Here is a tiny trained network, its code and every weight. The questions are about switching its units off for an input and a class, where a switched-off unit gives its printed mean instead of its output.

import numpy as np


def w(rows, s, z=0):
    codes = np.array(rows[::2]) - 128.0
    scale = np.full(codes.shape[1], s)
    scale[-1] = z or s
    return codes * scale


def f(y):
    return np.maximum(y, 0)


def log_softmax(a):
    a = a - a.max(-1, keepdims=True)
    return a - np.log(np.exp(a).sum(-1, keepdims=True))


def net(x, mask):
    res = np.array(x, float).reshape(1, 4) / 4 @ E
    y = f(res @ A[0][:, :-1].T + A[0][:, -1])
    res = res + np.where(mask, y, B[0][:, -1]) @ B[0][:, :-1]
    return log_softmax(res[-1] @ U[:, :-1].T + U[:, -1])


A, B = {}, {}
E = w([
[185,170,69],'x0',
[128,129,129],'x1',
[203,112,200],'x2',
[132,248,181],'x3',
],0.011)
A[0] = w([
[231,118,134,107],'n0',
[192,106,166,104],'n1',
[76,93,167,97],'n2',
[189,28,74,93],'n3',
[102,164,159,83],'n4',
[20,95,230,136],'n5',
[159,248,156,124],'n6',
[121,116,77,99],'n7',
[116,87,109,113],'n8',
[128,174,205,146],'n9',
[171,115,164,109],'n10',
[205,158,54,93],'n11',
[65,154,77,96],'n12',
[128,150,96,244],'n13',
[112,191,172,156],'n14',
[41,152,104,102],'n15',
[32,131,80,130],'n16',
[119,99,114,99],'n17',
[78,171,15,113],'n18',
[108,59,175,87],'n19',
[189,72,68,97],'n20',
[115,50,105,103],'n21',
[113,201,135,137],'n22',
[177,125,217,96],'n23',
[180,148,74,84],'n24',
[88,170,82,95],'n25',
[82,141,73,83],'n26',
[170,175,36,173],'n27',
[151,163,133,155],'n28',
],0.012,0.011)
B[0] = w([
[162,166,170,165],'n0',
[160,158,172,158],'n1',
[147,118,90,159],'n2',
[70,169,103,197],'n3',
[85,169,51,149],'n4',
[254,84,46,221],'n5',
[80,140,92,236],'n6',
[120,153,135,156],'n7',
[76,144,81,162],'n8',
[123,118,97,206],'n9',
[142,173,186,152],'n10',
[199,101,81,171],'n11',
[136,196,187,179],'n12',
[104,45,161,250],'n13',
[94,118,98,210],'n14',
[200,160,182,182],'n15',
[170,135,147,215],'n16',
[112,136,113,145],'n17',
[169,147,178,223],'n18',
[152,180,80,164],'n19',
[48,193,92,174],'n20',
[89,182,141,187],'n21',
[62,128,103,197],'n22',
[146,168,152,177],'n23',
[246,39,21,151],'n24',
[143,159,140,168],'n25',
[135,175,147,165],'n26',
[168,83,129,223],'n27',
[109,109,108,176],'n28',
],0.01,0.011)
U = w([
[206,55,22,92],'0',
[47,193,45,84],'1',
[183,198,214,102],'2',
[131,73,96,254],'3',
[87,1,153,121],'4',
],0.0093,0.0094)

Each question gives the input, the list of numbers given to net, and the class t.
The units are the neurons (one row each of A and B). Each row of codes is followed by its name. A weight is (code - 128) times the scale printed after its matrix; where a second scale follows, it is the last column's (A, B and U).
mask holds one flag per neuron, in row order. A switched-off neuron (its flag False) gives its mean, the last column of its row in B, instead of its output. The means were averaged over made-up inputs and are rounded, as every weight is.
A unit's drop is (log p(t) with every unit on - log p(t) with that unit switched off) / (log p(t) with every unit on - log p(t) with every unit switched off).
The circuit of an input: a set's keep is (log p(t) with only the set's units on - log p(t) with every unit switched off) / (log p(t) with every unit on - log p(t) with every unit switched off). Starting from the 12 units with the biggest drops (on a tie, the unit counted first), units are removed one at a time, each time the one whose removal leaves the highest keep (on an exact tie, the one counted first), for as long as the keep stays at least 0.8.
circuit, biggest first: the units of the circuit, biggest drop first
most important unit: the unit with the biggest drop
top k neurons: the k neurons with the biggest drops, biggest first
drop when u is switched off: that unit's drop, to one decimal
input [5,-3,-7,5], class 2: circuit, biggest first : n18
input [7,1,-8,0], class 2: top 3 neurons : n18, n12, n5
input [3,-6,7,-6], class 2: circuit, biggest first : n0, n1
input [-2,6,5,5], class 3: circuit, biggest first : n12, n18
input [6,-8,6,-8], class 1: circuit, biggest first : n20, n3
input [-7,-1,7,-8], class 1: circuit, biggest first : n3, n21, n19
input [4,1,2,-7], class 1: circuit, biggest first : n20, n3
input [1,-3,-4,2], class 2: top 2 neurons : n5, n18
input [-8,5,-7,-4], class 0: top 2 neurons : n5, n2
input [4,8,-7,6], class 3: top 2 neurons : n27, n13
input [-2,0,4,-4], class 1: top 2 neurons : n3, n27
input [6,2,-7,4], class 2: top 2 neurons : n18, n12
input [-5,-6,-8,4], class 2: top 2 neurons : n15, n12
input [-3,-3,5,5], class 1: most important unit : n6
input [1,4,-1,-4], class 1: drop when n19 is switched off : -0.1
input [-7,-6,-1,-4], class 0: drop when n5 is switched off : 0.7
input [-1,7,4,8], class 1: drop when n10 is switched off : 0.0
